Below are the code and all the weights of a small trained network. Each question names an input and a target symbol and asks about switching units off, where a switched-off unit gives its printed mean instead of its output.

import numpy as np


def w(rows, s, z=0):
    codes = np.array(rows[::2]) - 128.0
    scale = np.full(codes.shape[1], s)
    scale[-1] = z or s
    return codes * scale


def norm(h):
    return h / np.sqrt((h * h).mean(-1, keepdims=True) + 1e-5)


def f(y):
    return y / 2 * (1 + np.tanh(0.7978845608 * (y + 0.044715 * y**3)))


def softmax(a):
    e = np.exp(a - a.max(-1, keepdims=True))
    return e / e.sum(-1, keepdims=True)


def log_softmax(a):
    a = a - a.max(-1, keepdims=True)
    return a - np.log(np.exp(a).sum(-1, keepdims=True))


def net(x, mask):
    ids = ['αβγζηλμξσ'.index(c) for c in x.split()]
    T = len(ids)
    res = E[ids] + P[:T]
    u = 0
    for l in range(3):
        r = norm(res)
        for j in range(3):
            rows = slice(3 * j, 3 * j + 3)
            q, k, v = (r @ M[l][rows].T for M in (Q, K, V))
            z = softmax(np.where(np.tri(T) > 0, q @ k.T / 3**0.5, -1e9)) @ v
            o = O[l][rows]
            res = res + np.where(mask[u + j], z, o[:, -1]) @ o[:, :-1]
        u += 3
        y = f(norm(res) @ A[l][:, :-1].T + A[l][:, -1])
        res = res + np.where(mask[u : u + 4], y, B[l][:, -1]) @ B[l][:, :-1]
        u += 4
    return log_softmax(norm(res)[-1] @ U[:, :-1].T + U[:, -1])


Q, K, V, O, A, B = {}, {}, {}, {}, {}, {}
E = w([
[126,133,147,229,121,147,127],'α',
[151,150,125,57,119,164,160],'β',
[20,157,172,118,197,149,59],'γ',
[142,179,254,162,77,81,143],'ζ',
[206,179,117,78,180,16,116],'η',
[235,165,119,162,86,146,27],'λ',
[161,105,44,170,180,123,138],'μ',
[147,62,171,120,43,225,144],'ξ',
[226,78,157,93,146,96,128],'σ',
],0.023)
P = w([
[152,152,234,123,254,207,116],'0',
[137,132,178,142,195,183,94],'1',
[126,116,164,135,175,177,88],'2',
[120,115,151,136,155,161,87],'3',
[124,120,126,137,133,134,104],'4',
[114,113,129,133,125,123,108],'5',
[108,116,117,124,111,101,112],'6',
[117,104,117,125,109,85,123],'7',
[115,120,135,126,104,106,123],'8',
[148,137,123,145,96,61,143],'9',
],0.0084)
Q[0] = w([
[99,252,146,101,88,126,168],'L0H0',
[127,20,117,153,31,131,177],'L0H0',
[53,211,198,5,149,77,196],'L0H0',
[100,158,29,94,101,167,99],'L0H1',
[133,201,38,106,172,137,16],'L0H1',
[185,182,193,114,75,239,122],'L0H1',
[155,20,198,70,129,93,136],'L0H2',
[94,210,158,66,144,156,234],'L0H2',
[105,161,162,92,153,72,126],'L0H2',
],0.016)
K[0] = w([
[64,160,116,120,92,116,73],'L0H0',
[169,82,102,111,148,228,144],'L0H0',
[89,218,210,78,83,154,69],'L0H0',
[110,182,153,73,87,132,160],'L0H1',
[121,218,249,125,81,99,132],'L0H1',
[151,173,83,136,139,135,208],'L0H1',
[54,97,147,72,116,80,128],'L0H2',
[159,160,130,110,172,191,172],'L0H2',
[78,106,57,113,147,120,163],'L0H2',
],0.02)
V[0] = w([
[121,68,139,140,99,117,145],'L0H0',
[177,94,2,154,130,114,187],'L0H0',
[147,218,150,89,139,193,39],'L0H0',
[126,99,66,161,181,188,91],'L0H1',
[32,166,212,113,119,110,98],'L0H1',
[120,194,86,83,122,172,132],'L0H1',
[130,151,143,108,90,169,127],'L0H2',
[142,101,31,138,126,141,168],'L0H2',
[174,80,75,53,133,132,245],'L0H2',
],0.0071)
O[0] = w([
[139,108,100,153,97,149,112,108],'L0H0',
[206,109,94,127,174,202,209,66],'L0H0',
[93,209,191,105,184,106,117,193],'L0H0',
[170,188,202,201,184,157,197,145],'L0H1',
[106,167,21,158,71,192,76,116],'L0H1',
[119,153,136,81,89,218,179,106],'L0H1',
[139,137,169,111,138,141,163,157],'L0H2',
[99,248,96,175,89,174,167,30],'L0H2',
[80,181,97,2,74,121,176,1],'L0H2',
],0.0051,0.0042)
A[0] = w([
[105,124,219,153,41,113,194,153],'L0N0',
[202,181,75,124,148,92,68,133],'L0N1',
[141,203,87,73,128,185,135,2],'L0N2',
[147,164,9,136,191,88,184,64],'L0N3',
],0.015,0.0033)
B[0] = w([
[195,35,179,136,37,95,39,217],'L0N0',
[255,179,132,105,203,142,67,254],'L0N1',
[195,126,130,11,109,107,174,150],'L0N2',
[44,56,197,37,242,109,180,172],'L0N3',
],0.0096,0.0077)
Q[1] = w([
[56,151,71,104,70,156,144],'L1H0',
[100,147,154,130,185,147,52],'L1H0',
[133,109,43,177,248,125,159],'L1H0',
[87,169,179,221,151,71,24],'L1H1',
[158,46,161,129,171,109,220],'L1H1',
[121,237,131,108,188,94,89],'L1H1',
[122,161,155,171,208,98,106],'L1H2',
[146,146,203,165,185,77,76],'L1H2',
[102,119,119,89,4,199,176],'L1H2',
],0.022)
K[1] = w([
[147,214,224,140,112,140,115],'L1H0',
[182,85,89,198,143,118,154],'L1H0',
[172,153,122,116,163,251,230],'L1H0',
[116,179,162,181,77,47,36],'L1H1',
[233,85,138,133,178,123,195],'L1H1',
[89,178,90,91,178,83,36],'L1H1',
[88,144,51,95,178,175,123],'L1H2',
[71,98,3,140,172,98,91],'L1H2',
[147,82,234,153,105,97,137],'L1H2',
],0.021)
V[1] = w([
[152,201,201,147,81,99,151],'L1H0',
[95,87,168,162,151,135,170],'L1H0',
[172,72,127,163,149,113,203],'L1H0',
[30,167,59,125,107,59,84],'L1H1',
[146,79,89,152,166,136,129],'L1H1',
[93,173,245,81,90,123,149],'L1H1',
[121,96,47,107,121,177,100],'L1H2',
[78,158,117,123,99,108,66],'L1H2',
[57,56,26,115,174,145,76],'L1H2',
],0.012)
O[1] = w([
[123,59,61,71,2,109,10,115],'L1H0',
[88,161,52,186,149,131,108,160],'L1H0',
[188,208,54,189,110,234,165,190],'L1H0',
[35,224,255,135,235,226,70,2],'L1H1',
[110,62,159,102,131,86,180,133],'L1H1',
[185,220,40,171,153,128,35,187],'L1H1',
[139,187,216,164,119,191,196,85],'L1H2',
[137,156,200,150,197,61,55,145],'L1H2',
[118,250,219,196,252,197,208,162],'L1H2',
],0.0057,0.0072)
A[1] = w([
[151,150,177,105,169,115,141,96],'L1N0',
[77,62,97,114,149,188,198,89],'L1N1',
[103,33,120,172,92,214,128,89],'L1N2',
[76,114,121,254,104,125,169,3],'L1N3',
],0.021,0.0035)
B[1] = w([
[121,145,104,108,148,71,150,255],'L1N0',
[91,3,141,150,96,162,161,197],'L1N1',
[130,59,90,91,205,93,73,252],'L1N2',
[141,178,25,134,51,32,116,212],'L1N3',
],0.017,0.0052)
Q[2] = w([
[57,124,65,124,143,111,166],'L2H0',
[51,165,210,143,155,137,108],'L2H0',
[99,188,129,91,153,164,83],'L2H0',
[223,171,80,65,50,64,131],'L2H1',
[114,71,145,86,141,136,58],'L2H1',
[23,117,87,73,102,254,141],'L2H1',
[187,142,181,237,40,154,156],'L2H2',
[80,145,126,162,102,57,16],'L2H2',
[223,146,128,161,176,218,74],'L2H2',
],0.02)
K[2] = w([
[166,157,119,135,197,184,66],'L2H0',
[213,117,67,38,123,88,144],'L2H0',
[186,92,100,155,160,35,131],'L2H0',
[107,207,211,192,15,95,161],'L2H1',
[133,59,164,154,134,157,66],'L2H1',
[44,81,42,84,108,251,128],'L2H1',
[250,122,131,128,46,74,53],'L2H2',
[11,96,180,111,123,85,46],'L2H2',
[235,109,160,115,188,185,68],'L2H2',
],0.018)
V[2] = w([
[139,97,147,95,180,160,127],'L2H0',
[126,175,138,142,125,178,104],'L2H0',
[123,134,29,84,158,172,85],'L2H0',
[127,91,125,108,154,84,151],'L2H1',
[121,182,107,56,95,133,127],'L2H1',
[163,125,6,105,177,210,124],'L2H1',
[136,101,180,48,115,50,140],'L2H2',
[105,60,59,76,211,138,75],'L2H2',
[103,140,16,125,109,131,124],'L2H2',
],0.016)
O[2] = w([
[109,127,171,110,157,163,151,166],'L2H0',
[133,152,195,105,134,95,102,47],'L2H0',
[61,84,108,74,111,131,94,159],'L2H0',
[129,130,139,138,142,77,157,198],'L2H1',
[172,196,116,140,147,150,138,65],'L2H1',
[136,140,253,89,161,155,125,75],'L2H1',
[90,109,73,124,123,203,102,204],'L2H2',
[63,196,161,174,131,207,188,255],'L2H2',
[101,187,124,120,199,117,176,64],'L2H2',
],0.011,0.0071)
A[2] = w([
[183,156,155,238,34,85,229,209],'L2N0',
[14,216,93,84,34,62,142,215],'L2N1',
[148,3,79,63,60,37,175,2],'L2N2',
[64,190,124,119,234,127,192,98],'L2N3',
],0.012,0.00056)
B[2] = w([
[98,139,112,247,140,185,45,164],'L2N0',
[97,181,201,185,147,174,75,162],'L2N1',
[99,239,216,158,104,113,248,254],'L2N2',
[114,35,131,188,134,127,130,172],'L2N3',
],0.011,0.013)
U = w([
[42,159,118,107,234,23,104,35],'α',
[205,156,85,82,196,150,97,129],'β',
[155,156,239,178,128,63,48,252],'γ',
[93,144,15,194,93,71,117,181],'ζ',
[98,14,100,102,180,114,153,115],'η',
[160,29,134,125,86,120,66,42],'λ',
[170,135,152,180,149,142,255,174],'μ',
[25,82,155,188,155,210,126,55],'ξ',
[98,217,127,54,74,142,181,85],'σ',
],0.0079,0.0019)

Each question gives the input, a string of symbols that net reads in full, and the target symbol t.
The units are the heads (3 rows each of Q, K, V and O) and the neurons (one row each of A and B). Each row of codes is followed by its name. A weight is (code - 128) times the scale printed after its matrix; where a second scale follows, it is the last column's (O, A, B and U).
mask holds one flag per unit, layer by layer, with each layer's heads first. A switched-off unit (its flag False) gives its mean, the last column of its rows in O or B, instead of its output. The means were averaged over made-up inputs and are rounded, as every weight is.
A unit's drop is (log p(t) with every unit on - log p(t) with that unit switched off) / (log p(t) with every unit on - log p(t) with every unit switched off).
The circuit of an input: a set's keep is (log p(t) with only the set's units on - log p(t) with every unit switched off) / (log p(t) with every unit on - log p(t) with every unit switched off). Starting from the 12 units with the biggest drops (on a tie, the unit counted first), units are removed one at a time, each time the one whose removal leaves the highest keep (on an exact tie, the one counted first), for as long as the keep stays at least 0.8.
circuit, biggest first: the units of the circuit, biggest drop first
most important unit: the unit with the biggest drop
top k neurons: the k neurons with the biggest drops, biggest first
k most important neurons of layer l: the k neurons of layer l with the biggest drops, biggest first
which heads matter: for each layer, one digit per head in row order, 1 if its drop is at least 0.15 and else 0, layers parted by /
drop when u is switched off: that unit's drop, to one decimal
input γ β ζ, target λ: which heads matter -> 000 / 000 / 001
input ζ ζ λ σ η ζ β μ λ, target μ: which heads matter -> 100 / 101 / 000
input λ α σ, target σ: most important unit -> L2N2
input λ α λ, target λ: circuit, biggest first -> [L1H2 L1H1]
input α β β γ α γ ξ, target γ: circuit, biggest first -> [L2N2 L0N0]
input ξ ξ ξ λ, target β: top 4 neurons -> [L0N1 L0N0 L2N2 L1N1]
input λ λ β α η η, target η: which heads matter -> 000 / 000 / 001
input γ λ ζ ξ β, target σ: top 2 neurons -> [L0N2 L2N2]
input λ ξ ζ γ μ ξ μ ξ ζ, target ζ: top 2 neurons -> [L0N0 L0N1]
input ξ λ β, target β: circuit, biggest first -> [L2H1 L2N2 L0H0]
input β σ ζ η α, target ζ: top 2 neurons -> [L1N3 L0N1]
input λ η γ σ α σ γ μ, target η: top 2 neurons -> [L0N3 L1N1]
input γ η α λ ξ σ σ, target μ: top 2 neurons -> [L0N0 L2N2]
input α λ β, target σ: most important neuron of layer 0 -> [L0N2]
input β α α, target ζ: top 3 neurons -> [L1N3 L0N1 L0N2]
input σ σ λ ξ α, target α: top 3 neurons -> [L1N2 L0N1 L1N3]
input σ γ ζ λ γ μ, target η: top 3 neurons -> [L0N3 L1N1 L2N2]
input ξ α β γ η γ γ ζ σ, target ζ: top 2 neurons -> [L1N2 L0N1]
input ξ λ η β ζ η ξ ξ, target ζ: 2 most important neurons of layer 1 -> [L1N1 L1N2]
input λ λ ζ, target λ: most important unit -> L0N0
input ξ ξ μ λ η, target μ: 3 most important neurons of layer 1 -> [L1N0 L1N2 L1N3]
input α λ γ λ β σ β ξ λ ξ, target γ: 2 most important neurons of layer 0 -> [L0N0 L0N1]
input η σ ξ α λ λ η, target η: 2 most important neurons of layer 1 -> [L1N3 L1N2]
input λ λ β λ, target λ: top 2 neurons -> [L2N2 L1N3]
input ξ ξ β μ μ λ λ β σ, target μ: 2 most important neurons of layer 0 -> [L0N3 L0N1]
input σ β σ α ξ, target η: 2 most important neurons of layer 1 -> [L1N2 L1N3]
input γ λ α λ η λ σ β, target γ: top neuron -> [L2N1]
input σ ζ σ σ σ, target ζ: drop when L0N3 is switched off -> 0.1
input σ ζ λ η λ ζ, target ζ: drop when L2H1 is switched off -> 0.8
